Rows are numbered. After the first three, each row is followed by the numbers of the two nearest rows among all rows above it, by straight-line distance, nearest first.
1: 7	1	2	-1	1	-1	4	-1	4	2	4	2	24	7	44	1	4	0	-1	2	0	6	-2	-1	0	5	2	1	4	4	2	0	1	2	47	4	1	0	2	2	1	8	0	0	5	0	-1	0	17	3	1	-1	2	2	1	2	2	1	-2	1	13
2: 4	1	10	3	4	7	4	-4	1	0	7	13	12	-2	43	3	0	-1	1	2	5	2	4	1	-1	4	0	0	3	4	2	5	0	-3	31	4	-1	5	-4	3	12	5	3	0	4	5	4	1	3	3	-1	2	-1	5	-2	-1	7	3	1	2	2
3: 7	2	4	2	3	0	6	-1	3	1	9	3	13	5	20	1	0	0	1	4	8	3	3	-1	1	3	1	4	3	11	2	2	1	8	8	5	2	5	0	4	8	10	3	1	7	4	2	-1	7	6	2	2	2	6	2	0	4	1	-1	0	6
4: 6	-2	8	2	6	8	3	-1	4	-1	3	17	5	-1	50	1	-2	-3	1	-1	6	3	1	1	1	5	0	3	1	3	2	8	-1	2	36	3	3	4	2	0	14	6	2	-2	6	4	1	1	0	4	0	0	1	4	-1	-1	12	4	0	2	1 => 2 1
5: 11	5	5	1	2	4	3	-1	5	3	12	11	5	4	24	1	2	0	0	2	8	3	3	-1	1	5	0	2	5	12	1	8	0	12	8	8	2	1	0	1	10	8	1	2	3	5	0	0	3	4	-1	0	3	2	3	-1	5	0	0	-1	2 => 3 2
6: 10	4	7	3	1	7	7	2	2	1	5	6	13	4	48	2	4	3	0	0	2	5	2	0	3	6	0	-1	2	4	1	0	4	0	17	2	2	-1	0	1	6	6	3	-2	-3	-1	-1	-1	11	6	3	-2	2	0	2	3	6	2	1	1	4 => 2 4
7: 14	-3	7	3	2	4	24	-3	9	2	8	8	18	-2	21	-1	-4	-4	1	-3	12	0	6	3	0	15	1	4	3	3	-1	4	-2	1	10	6	7	2	2	-1	9	9	4	-3	7	0	4	4	19	12	3	2	-4	4	-3	0	8	8	0	5	0 => 3 5
8: 21	6	2	3	2	1	21	1	21	4	26	9	3	0	15	5	3	0	0	-1	4	0	7	-1	-2	7	2	6	0	1	-3	2	2	8	6	9	1	0	-1	1	4	13	5	2	-1	4	1	1	14	1	-2	-3	-1	2	-4	0	3	3	1	-2	-1 => 5 7
9: 21	7	-4	0	5	4	1	-2	5	-2	14	9	10	-1	52	3	1	0	1	3	2	5	2	2	0	3	3	4	0	7	1	1	2	0	12	0	4	0	0	-1	8	10	4	-2	3	0	3	1	4	1	-2	1	0	6	-1	-2	5	0	2	2	-1 => 6 2
10: 19	2	4	1	3	0	4	-3	2	-1	6	10	5	2	54	1	2	0	0	4	3	4	5	0	-1	5	2	0	1	2	2	3	0	1	20	-1	2	6	-1	0	6	14	0	1	1	0	1	1	4	0	-3	1	-1	4	-1	-2	7	4	2	4	1 => 9 6
11: 26	13	0	3	1	1	0	0	9	0	21	5	7	7	24	0	2	2	0	1	-1	4	1	1	1	-1	2	0	-1	3	0	3	1	4	7	3	0	1	1	0	4	26	6	1	-3	2	1	-2	17	-1	-1	-2	-1	2	4	5	1	0	1	-1	2 => 8 5
12: 16	12	0	0	4	11	8	-2	-1	-1	18	3	15	2	41	1	3	3	0	1	-2	6	2	0	2	-2	0	-1	3	5	4	0	2	0	6	-1	0	1	1	3	7	9	3	2	0	1	1	2	11	3	-3	2	1	4	1	4	7	3	3	-1	4 => 9 6
13: 20	0	3	3	1	3	13	0	4	1	0	7	3	1	53	-4	-2	0	-1	1	4	3	3	4	2	17	1	2	2	3	2	2	3	2	24	5	3	-1	0	2	1	5	2	-1	5	-1	-1	-3	13	7	3	0	2	2	0	0	1	4	-1	3	7 => 6 10
14: 9	4	5	7	2	3	11	-1	7	0	28	7	17	3	10	2	3	3	1	0	10	0	7	0	-2	3	1	6	4	3	-3	7	3	12	0	3	1	2	3	3	12	17	4	1	3	8	1	3	8	10	1	2	4	1	-1	4	2	6	1	2	8 => 3 5
15: 14	5	2	-3	4	1	7	0	11	0	11	7	15	3	31	1	0	-3	1	0	11	5	6	-1	0	7	2	3	3	3	2	4	1	6	17	6	3	6	-3	-1	10	16	8	0	6	4	0	2	11	7	2	0	-3	3	2	-3	3	4	1	3	6 => 3 5
16: 5	2	13	3	4	2	5	-1	1	0	8	7	20	-3	47	2	-1	-2	2	0	6	2	2	-1	3	4	2	4	2	1	2	2	0	-1	34	4	3	3	0	2	8	13	7	0	0	5	-1	-1	4	4	3	1	-1	4	-1	0	5	1	-1	6	8 => 2 4
17: 4	4	13	1	0	4	19	-1	3	3	11	7	25	0	34	3	2	2	5	3	5	1	4	-2	0	8	0	0	3	3	1	1	2	-1	16	5	1	0	-1	3	4	8	3	0	1	3	-1	2	15	1	1	0	3	1	5	6	0	3	2	3	6 => 6 15
18: 10	2	5	3	1	5	13	1	3	2	19	10	6	3	27	3	2	4	1	4	1	-1	6	2	-1	12	2	2	1	5	4	2	-2	9	11	6	4	1	-2	2	7	8	0	-1	1	2	2	2	8	0	-2	-2	0	0	0	4	6	-2	-2	3	2 => 5 3
19: 23	-1	0	2	4	0	10	-1	8	4	31	9	10	-2	22	1	-2	-8	2	1	16	-3	9	1	0	4	3	8	4	4	0	9	1	2	6	5	5	2	5	1	12	23	5	-2	2	10	1	1	3	9	-3	2	-1	5	-3	-7	7	8	1	2	3 => 14 15
20: -10	5	8	1	-2	-3	6	5	-13	-8	5	7	11	6	63	1	9	17	2	6	-16	4	-8	-2	3	7	1	-4	-6	0	1	-4	0	8	63	3	-8	5	-1	1	-20	10	-10	7	1	5	-8	-3	7	-17	1	-2	6	-8	8	13	-10	-8	1	-3	3 => 1 16
21: 15	3	4	3	5	1	3	-1	2	-2	49	7	2	1	4	4	0	1	2	3	9	1	2	3	3	1	2	4	2	0	-2	17	1	5	-3	0	0	5	1	1	39	21	3	4	-2	11	-1	0	1	-1	3	-2	-1	1	1	-1	7	2	-1	-1	-2 => 14 19
22: 2	0	10	3	1	13	4	-1	-3	1	8	9	2	5	34	-2	1	1	1	3	1	1	3	3	0	11	3	1	0	6	0	5	1	1	20	0	-1	4	-2	1	19	4	1	1	3	5	0	-1	6	-4	1	-1	6	1	1	4	9	-1	0	2	0 => 2 18
23: 90	4	-3	0	0	-1	9	-2	4	-3	27	6	4	2	6	2	4	1	-3	4	2	2	5	1	1	2	-1	7	3	0	0	0	3	9	2	4	1	-1	-1	0	2	17	3	1	-2	1	0	-1	2	3	0	-2	3	0	-1	1	3	4	0	-1	1 => 11 8
24: 22	5	6	4	4	5	9	-2	5	1	9	11	3	2	32	0	0	0	1	1	6	2	3	2	-2	10	4	1	4	7	0	6	1	10	6	0	3	0	2	4	9	8	3	0	1	-1	2	0	5	5	0	-1	1	2	-1	-1	7	3	4	4	3 => 5 18
25: 6	1	5	5	6	3	8	-1	6	3	2	6	17	6	41	-2	1	-3	2	0	9	3	5	0	-2	5	1	2	0	6	3	2	1	4	24	2	2	3	4	0	3	10	0	0	8	3	3	0	8	6	-2	1	0	2	1	3	4	4	1	3	9 => 6 16
26: 11	4	5	1	2	1	4	1	6	0	8	3	25	1	37	1	3	-3	1	2	8	2	1	0	0	3	1	0	-1	7	1	1	1	2	30	1	2	4	-1	1	2	20	2	-1	6	3	1	4	5	5	0	-1	3	3	3	1	0	4	1	2	12 => 25 16
27: 17	8	4	0	-1	9	13	0	3	1	20	12	9	2	42	3	4	0	1	2	3	1	7	-1	1	4	0	3	2	3	2	5	1	1	7	1	3	4	2	1	13	8	-1	4	3	4	5	2	5	0	0	-1	0	5	0	4	6	-1	1	2	3 => 12 18
28: 13	3	-1	0	2	1	-2	-1	8	-1	14	2	15	9	17	0	-6	-4	1	-2	9	2	1	3	-1	-1	1	3	4	7	0	1	0	5	5	5	1	2	-1	1	5	30	9	-3	8	4	3	0	10	6	1	1	-3	4	4	1	5	3	0	0	7 => 3 15
29: 10	-2	3	1	3	9	12	0	6	0	13	15	4	1	17	2	0	-2	1	-1	8	-1	6	-2	0	14	-1	5	3	3	-1	9	-2	7	2	4	3	2	0	2	49	5	5	1	1	3	-1	0	3	2	2	2	4	-1	0	0	8	3	2	3	2 => 5 22
30: 11	2	7	5	-1	-1	9	1	15	-1	9	6	11	6	23	-1	2	3	2	4	4	4	3	-1	1	12	1	0	1	2	3	1	1	4	30	6	-1	4	1	0	1	10	4	-1	2	2	2	-2	15	5	1	2	2	1	2	1	0	2	0	3	5 => 15 25
31: 7	1	13	0	2	1	10	0	5	0	4	9	13	-1	42	1	-4	-1	1	0	7	-1	1	-1	0	8	2	0	1	-1	1	3	-1	-2	50	3	1	1	-1	-2	-1	10	2	1	2	2	-1	1	8	7	0	-1	-3	3	-1	2	4	4	-3	1	4 => 16 1
32: 15	5	2	1	-1	2	5	2	7	1	7	8	17	2	39	2	2	-1	2	3	9	3	5	2	2	5	-3	3	2	8	-2	0	2	3	20	4	1	3	2	0	3	8	3	-2	3	7	1	3	14	6	1	3	1	2	0	1	4	2	-2	4	2 => 25 15
33: 21	4	5	0	3	-3	8	-1	1	3	7	12	4	0	35	3	-2	2	2	3	9	2	1	0	-2	13	1	3	4	2	0	6	1	6	16	5	1	0	1	1	2	12	4	0	7	4	0	0	3	9	-1	1	1	-3	-1	-1	3	4	4	0	3 => 24 15
34: 6	5	4	1	4	-1	2	-1	6	2	3	9	22	-3	56	3	1	-4	2	-2	8	-1	7	-2	-1	2	2	2	1	3	0	4	0	-3	49	2	5	6	2	-1	5	7	1	1	3	5	3	2	0	4	1	0	-1	3	-1	-2	5	6	0	3	7 => 16 31
35: 4	4	8	1	4	1	6	0	3	1	-1	1	30	1	59	3	-1	-2	2	-1	7	6	2	0	0	4	0	1	3	8	3	0	1	-1	22	2	4	1	-2	4	0	6	4	2	5	-2	-1	-1	11	8	0	0	3	4	1	2	1	5	-2	2	10 => 25 6
36: 35	0	4	1	3	-1	6	-1	4	-1	5	20	-2	1	71	1	-3	0	-1	1	9	2	-1	1	1	2	0	1	2	2	1	2	2	-1	22	2	0	3	1	-1	5	11	4	1	2	-1	2	2	1	4	0	-1	0	4	-3	0	7	3	0	2	1 => 10 9
37: 24	5	3	2	1	-1	9	1	4	1	14	7	6	3	42	2	-2	0	2	5	6	2	2	0	1	4	1	1	0	3	0	1	1	7	17	3	-2	4	-2	0	3	23	6	-1	2	4	0	-3	4	3	1	0	3	-2	-1	0	-1	1	1	0	2 => 33 10
38: 27	6	2	1	0	2	3	-1	14	2	7	0	11	1	27	3	3	1	0	-1	4	3	0	1	-2	1	2	3	1	2	1	2	1	0	10	-1	3	3	0	-1	1	22	8	0	1	1	2	-2	31	8	-2	0	2	3	1	2	2	3	1	2	6 => 11 15
39: 8	1	7	4	2	-4	9	0	12	0	6	0	31	1	27	0	2	-2	1	1	3	0	0	2	0	4	1	0	2	-2	3	-1	2	0	38	2	2	3	1	2	-2	17	2	-1	1	2	-2	1	18	5	2	1	4	5	-1	1	-3	2	-3	2	16 => 26 1
40: 22	3	-2	1	5	19	7	2	7	1	6	13	6	-2	55	5	-2	-3	0	-2	11	2	6	-2	2	4	2	1	4	8	0	5	1	1	0	4	4	0	-1	2	20	4	1	0	4	-2	2	3	2	8	1	2	1	4	-2	0	9	8	3	3	1 => 9 27
41: 2	4	4	-1	3	9	-2	3	1	4	10	11	25	2	47	3	3	0	0	2	1	7	6	0	-1	2	1	1	2	12	1	3	-1	2	21	1	4	5	-1	5	14	7	0	0	4	3	0	1	7	-1	3	1	1	6	2	3	6	-2	1	5	2 => 2 6
42: 14	7	-2	1	1	3	9	-3	10	0	18	6	17	1	36	4	2	0	-2	1	2	0	5	-3	2	1	1	3	3	-1	1	4	0	0	14	1	3	3	-2	2	5	16	5	1	0	1	2	0	16	5	-4	1	0	8	-1	0	2	3	4	2	3 => 15 12
43: 4	-2	9	0	3	10	6	0	0	2	8	13	6	8	26	-3	1	-1	0	2	2	4	4	0	-2	14	1	2	0	13	3	5	-1	8	9	2	5	4	-1	2	15	7	1	0	2	6	-1	2	2	3	-1	3	2	3	1	-1	6	1	3	0	1 => 5 22
44: 7	-1	10	0	0	11	5	1	4	-2	5	13	8	2	58	0	4	3	1	3	1	2	8	1	-1	16	3	0	-3	2	-1	6	-2	2	55	3	2	0	1	2	8	2	1	2	-1	1	2	1	8	0	2	5	1	0	-1	-4	4	-2	-1	2	0 => 31 4
45: 23	2	3	4	6	1	14	-4	6	-1	12	9	8	0	36	1	-3	-3	-3	0	17	2	1	-1	3	11	1	3	9	6	2	5	2	6	2	8	2	1	2	-1	8	14	5	-5	1	-2	1	5	1	16	-3	-1	1	4	-2	0	6	10	3	3	5 => 24 33
46: 25	1	-2	2	0	4	6	-3	7	1	23	11	3	2	31	4	6	-3	-1	3	-4	3	8	1	1	6	5	6	-2	3	1	1	-3	7	16	7	2	3	-1	1	13	15	6	3	-2	4	2	0	9	-5	0	-2	-4	2	0	1	8	-2	1	0	-1 => 18 27
47: 50	19	-1	0	3	0	2	-4	9	3	22	5	7	1	26	3	3	1	1	-1	6	3	3	2	-1	0	0	2	6	5	3	2	1	2	2	1	-1	1	-3	-1	4	24	6	-2	1	1	1	0	16	9	-5	-1	0	4	4	1	4	-1	2	-2	-1 => 11 38
48: 9	7	6	-1	3	10	6	-2	1	1	3	8	17	3	41	2	0	2	0	2	4	4	6	-1	0	9	1	1	3	8	0	5	2	1	22	5	2	1	-2	4	4	7	4	2	3	-3	-2	1	12	5	1	-1	0	1	-1	3	3	2	-2	4	3 => 6 32
49: 6	4	9	1	3	13	2	2	4	2	6	10	18	5	38	3	1	1	5	3	3	5	5	2	1	9	1	2	3	10	1	5	0	3	24	0	5	2	1	1	11	2	4	1	6	2	0	2	5	5	-1	0	2	3	2	4	7	3	-2	5	3 => 48 41
50: 5	0	20	4	3	10	20	0	4	0	1	7	14	0	20	2	-2	0	1	-1	12	-1	3	-1	-2	27	2	3	5	3	-1	1	2	-2	12	4	4	2	1	0	4	4	3	2	4	-1	0	1	8	12	3	1	4	2	0	0	-1	3	2	5	7 => 7 17
51: 8	6	7	3	3	3	12	0	7	4	4	0	38	7	23	-1	-3	3	1	0	9	3	6	-3	1	5	-4	3	4	2	4	4	5	3	5	3	4	2	3	1	2	9	3	-1	0	2	-1	2	23	7	2	3	5	2	2	12	0	6	-1	1	12 => 17 3
52: 17	3	2	2	3	0	5	-4	6	-1	3	13	6	0	43	2	-3	-5	2	3	12	5	5	3	4	13	2	4	2	8	1	5	1	5	26	2	2	0	1	2	6	5	2	1	8	-2	2	1	5	7	-2	-1	-1	-1	-1	-1	6	6	2	2	1 => 33 13
53: 8	3	9	3	5	7	3	-4	6	1	8	9	22	0	53	4	-1	-1	-3	-1	8	0	5	1	0	3	2	2	3	5	1	6	0	-1	25	-1	2	3	0	1	13	9	4	-1	6	0	2	-1	2	2	-1	0	-1	2	-3	-3	9	3	0	1	2 => 2 16
54: 13	3	3	3	0	-2	8	0	6	-1	12	5	13	0	47	-1	0	1	2	-2	6	4	1	1	-2	0	1	3	3	1	0	0	-1	2	30	6	-1	2	0	3	-1	17	2	-1	2	1	-1	2	8	4	3	1	2	5	-1	3	1	2	-2	3	7 => 26 16
55: 13	2	7	1	4	1	15	-1	7	0	17	5	17	3	21	2	-1	-2	-1	1	11	3	5	0	-1	6	-2	4	4	2	1	3	1	4	7	8	5	-1	3	1	4	15	2	-1	4	4	2	1	11	10	2	1	2	5	2	3	4	6	-3	4	6 => 3 15
56: 14	6	3	3	2	-1	19	-1	13	5	31	1	16	-1	17	4	3	2	0	0	7	-1	6	3	0	4	0	5	5	2	0	2	0	6	2	6	4	0	2	-1	3	16	5	-1	1	1	0	-1	18	10	3	2	1	3	2	10	1	6	1	5	4 => 55 14
57: -2	8	3	1	2	5	-1	3	0	1	19	14	20	6	49	2	6	3	2	2	-4	1	5	1	-2	-2	3	0	-1	5	1	1	1	2	28	0	-2	3	-5	2	10	12	4	0	0	5	3	-3	4	-7	0	-1	-3	2	4	7	3	-4	3	-2	-2 => 41 2
58: 9	2	2	7	-4	3	10	-1	15	0	24	4	4	3	9	1	2	2	4	2	8	2	4	2	-2	2	0	6	1	1	0	2	2	17	0	6	2	5	-1	1	3	20	3	-1	4	2	3	0	15	7	1	2	0	4	0	2	1	4	-1	3	3 => 14 56
59: 27	6	0	-2	5	6	8	-3	5	1	9	9	10	3	55	3	1	1	-1	1	2	2	2	1	-2	-2	2	-2	-1	4	1	4	3	-1	16	3	2	1	-2	3	8	8	4	-2	2	5	-1	0	13	7	-1	2	0	3	-2	1	8	2	0	4	4 => 9 10
60: 4	4	4	-1	5	3	3	3	6	3	6	4	27	10	23	2	0	1	1	1	6	6	2	-1	0	2	0	0	4	8	-1	2	1	10	12	5	3	1	2	4	4	10	4	0	6	3	-1	0	14	4	1	4	2	4	7	2	1	0	0	3	11 => 3 51
61: 9	2	6	7	3	2	16	2	4	3	14	5	11	7	7	0	-4	1	2	1	8	-1	5	0	-2	13	2	6	1	3	0	7	2	17	5	10	4	2	0	0	8	12	4	-1	2	4	4	-1	6	8	2	0	2	4	0	1	2	5	1	0	5 => 14 55
62: 26	5	1	-2	-2	1	5	1	6	-1	11	8	6	0	42	1	2	1	2	2	5	6	4	3	-1	5	0	-2	0	5	3	0	-2	6	14	2	2	1	1	0	2	17	5	0	3	-2	0	-3	15	0	1	1	-1	0	0	4	3	0	0	1	7 => 37 32
63: 18	1	3	-1	6	-3	7	-2	2	1	7	10	5	0	32	2	-3	-1	0	4	10	5	3	-1	1	5	2	2	4	9	-1	10	2	7	6	4	2	2	3	2	11	11	4	4	7	4	2	-2	2	7	1	2	2	3	0	-3	10	2	1	1	2 => 24 5
64: 14	10	2	2	4	3	10	0	9	2	25	6	18	-1	26	1	2	0	-1	0	6	2	6	0	-1	1	3	0	-1	1	-1	-1	0	4	12	0	5	4	0	3	6	17	4	0	-1	3	3	2	15	6	2	3	-2	6	1	8	5	1	-2	2	3 => 42 55
65: 4	3	3	0	7	7	1	-1	3	1	3	7	20	1	70	1	-4	-1	0	1	3	1	2	4	-1	0	-3	0	3	6	1	3	2	-1	41	0	1	4	0	1	7	8	3	-1	3	2	2	-1	3	4	1	0	-1	8	-2	-4	4	1	-1	3	5 => 34 53
66: 9	6	5	1	5	0	5	-2	4	1	5	6	21	5	45	-3	0	2	2	2	9	3	1	0	-2	3	-2	0	2	2	0	1	0	2	19	1	1	2	1	1	-3	16	1	0	3	-1	2	2	10	7	1	1	1	4	1	3	5	-1	-1	4	9 => 25 54
67: 20	1	-2	2	5	0	3	0	5	1	9	10	6	1	54	4	0	-4	1	1	10	3	0	-2	2	1	2	3	2	2	2	4	1	0	32	4	1	5	1	-2	5	21	1	-3	3	2	0	2	4	5	-1	1	-1	4	-1	-3	6	2	1	3	3 => 10 54
68: 5	4	6	-3	1	2	2	-3	2	1	7	7	17	9	33	2	0	-2	1	6	3	6	5	1	-1	5	-2	2	3	7	1	4	0	4	29	4	2	2	-1	3	3	10	3	0	8	0	1	0	18	2	1	2	3	1	1	1	2	3	0	3	8 => 48 25
69: 20	8	4	3	1	5	12	0	1	0	21	11	8	3	33	2	6	4	2	-1	4	6	3	1	2	7	1	1	1	4	0	1	0	6	9	2	1	2	0	4	2	11	1	1	-1	2	1	2	12	0	2	1	1	2	-1	5	2	0	2	4	2 => 18 27
70: 17	3	3	-1	5	-1	8	-2	11	0	6	2	17	1	64	2	0	-7	-1	-1	6	-2	6	0	0	2	3	2	3	0	0	3	-3	-3	49	3	5	1	0	-1	5	13	3	-4	6	-2	2	3	8	8	1	2	0	3	0	-3	3	5	-1	4	7 => 34 65
71: 33	5	0	1	2	4	7	-1	8	5	9	11	6	1	60	1	1	-1	3	0	10	3	6	0	2	2	2	3	4	4	-1	4	-1	1	7	5	4	-2	-1	0	8	12	6	-1	3	-1	2	0	4	9	3	4	-3	7	-4	-4	6	4	0	0	2 => 59 9
72: 13	6	2	5	-1	0	7	0	16	2	18	6	25	4	21	2	2	-1	-1	2	10	0	4	-2	0	0	3	1	5	1	0	1	-1	2	8	7	2	4	0	0	5	23	8	2	3	5	3	1	22	8	-2	-2	-2	2	1	4	1	4	0	4	12 => 64 55
